Below is a small trained network, with its code and all its weights. Each question gives an input and a class and asks what happens when units are switched off, that is, made to give their printed mean instead of their output.

import numpy as np


def w(rows, s, z=0):
    codes = np.array(rows[::2]) - 128.0
    scale = np.full(codes.shape[1], s)
    scale[-1] = z or s
    return codes * scale


def norm(h):
    return h / np.sqrt((h * h).mean(-1, keepdims=True) + 1e-5)


def f(y):
    return y / 2 * (1 + np.tanh(0.7978845608 * (y + 0.044715 * y**3)))


def log_softmax(a):
    a = a - a.max(-1, keepdims=True)
    return a - np.log(np.exp(a).sum(-1, keepdims=True))


def net(x, mask):
    res = np.array(x, float).reshape(1, 5) / 4 @ E
    u = 0
    for l in range(2):
        y = f(norm(res) @ A[l][:, :-1].T + A[l][:, -1])
        res = res + np.where(mask[u : u + 6], y, B[l][:, -1]) @ B[l][:, :-1]
        u += 6
    return log_softmax(norm(res)[-1] @ U[:, :-1].T + U[:, -1])


A, B = {}, {}
E = w([
[129,126,126,125],'x0',
[43,17,121,19],'x1',
[97,255,71,94],'x2',
[113,132,138,143],'x3',
[167,165,250,19],'x4',
],0.005)
A[0] = w([
[82,182,184,136,59],'L0N0',
[201,97,206,80,133],'L0N1',
[84,6,176,140,253],'L0N2',
[143,195,88,120,58],'L0N3',
[127,63,53,201,98],'L0N4',
[218,94,178,221,107],'L0N5',
],0.012,0.0031)
B[0] = w([
[103,121,148,151,138],'L0N0',
[136,166,190,186,189],'L0N1',
[227,95,95,120,254],'L0N2',
[110,79,103,104,157],'L0N3',
[140,205,250,149,212],'L0N4',
[208,69,78,80,201],'L0N5',
],0.019,0.0083)
A[1] = w([
[129,178,94,161,143],'L1N0',
[22,170,82,92,53],'L1N1',
[152,100,47,67,138],'L1N2',
[165,39,156,231,251],'L1N3',
[129,212,55,88,40],'L1N4',
[246,205,66,27,105],'L1N5',
],0.013,0.0026)
B[1] = w([
[116,118,185,85,136],'L1N0',
[252,83,74,218,168],'L1N1',
[95,167,154,194,173],'L1N2',
[39,226,70,94,219],'L1N3',
[172,89,122,25,146],'L1N4',
[21,61,140,144,250],'L1N5',
],0.015,0.011)
U = w([
[108,162,131,165,254],'0',
[135,244,187,120,102],'1',
[215,130,67,117,88],'2',
[9,108,96,105,61],'3',
],0.013,0.0086)

Each question gives the input, the list of numbers given to net, and the class t.
The units are the neurons (one row each of A and B). Each row of codes is followed by its name. A weight is (code - 128) times the scale printed after its matrix; where a second scale follows, it is the last column's (A, B and U).
mask holds one flag per neuron, layer by layer. A switched-off neuron (its flag False) gives its mean, the last column of its row in B, instead of its output. The means were averaged over made-up inputs and are rounded, as every weight is.
A unit's drop is (log p(t) with every unit on - log p(t) with that unit switched off) / (log p(t) with every unit on - log p(t) with every unit switched off).
The circuit of an input: a set's keep is (log p(t) with only the set's units on - log p(t) with every unit switched off) / (log p(t) with every unit on - log p(t) with every unit switched off). Starting from all 12 units, units are removed one at a time, each time the one whose removal leaves the highest keep (on an exact tie, the one counted first), for as long as the keep stays at least 0.8.
circuit, biggest first: the units of the circuit, biggest drop first
most important unit: the unit with the biggest drop
k most important neurons: the k neurons with the biggest drops, biggest first
top k neurons in layer l: the k neurons of layer l with the biggest drops, biggest first
input [7,-8,-1,-2,-3], class 3: most important unit	L1N5
input [0,4,-6,4,-3], class 2: 2 most important neurons	L0N2; L0N4
input [-7,-8,-3,3,1], class 3: circuit, biggest first	L1N5; L0N2; L0N5
input [5,3,8,0,-8], class 1: 4 most important neurons	L0N4; L0N2; L0N5; L1N5
input [6,-1,-8,-6,-3], class 2: 2 most important neurons	L0N5; L0N2
input [-7,-8,1,0,-5], class 3: 2 most important neurons	L0N5; L0N1
input [6,-8,2,5,-7], class 3: top 4 neurons in layer 0	L0N1; L0N5; L0N3; L0N0
input [-7,2,6,-5,-5], class 2: 2 most important neurons	L0N2; L0N1
input [5,3,8,-6,3], class 2: top 3 neurons in layer 0	L0N2; L0N5; L0N0
input [1,-3,5,5,-6], class 1: 3 most important neurons	L0N2; L1N5; L0N4
input [-1,4,8,2,5], class 2: 3 most important neurons	L0N2; L0N4; L0N5
input [-1,-2,-5,-4,-3], class 2: top 2 neurons in layer 0	L0N5; L0N2
input [-3,5,-6,2,7], class 1: top 3 neurons in layer 1	L1N3; L1N1; L1N2
input [-8,-4,-5,2,2], class 2: circuit, biggest first	L0N5
input [-1,-6,-2,-1,4], class 3: top 2 neurons in layer 0	L0N5; L0N4
input [-6,3,-6,7,-8], class 1: 2 most important neurons	L0N4; L1N3
input [-1,3,7,0,-4], class 2: 3 most important neurons	L0N2; L0N5; L1N1
input [-1,-4,8,-2,4], class 2: top 2 neurons in layer 1	L1N1; L1N4
input [8,2,-3,0,-3], class 1: top 2 neurons in layer 0	L0N4; L0N5
input [-8,-2,-8,6,-8], class 1: top 2 neurons in layer 0	L0N4; L0N3
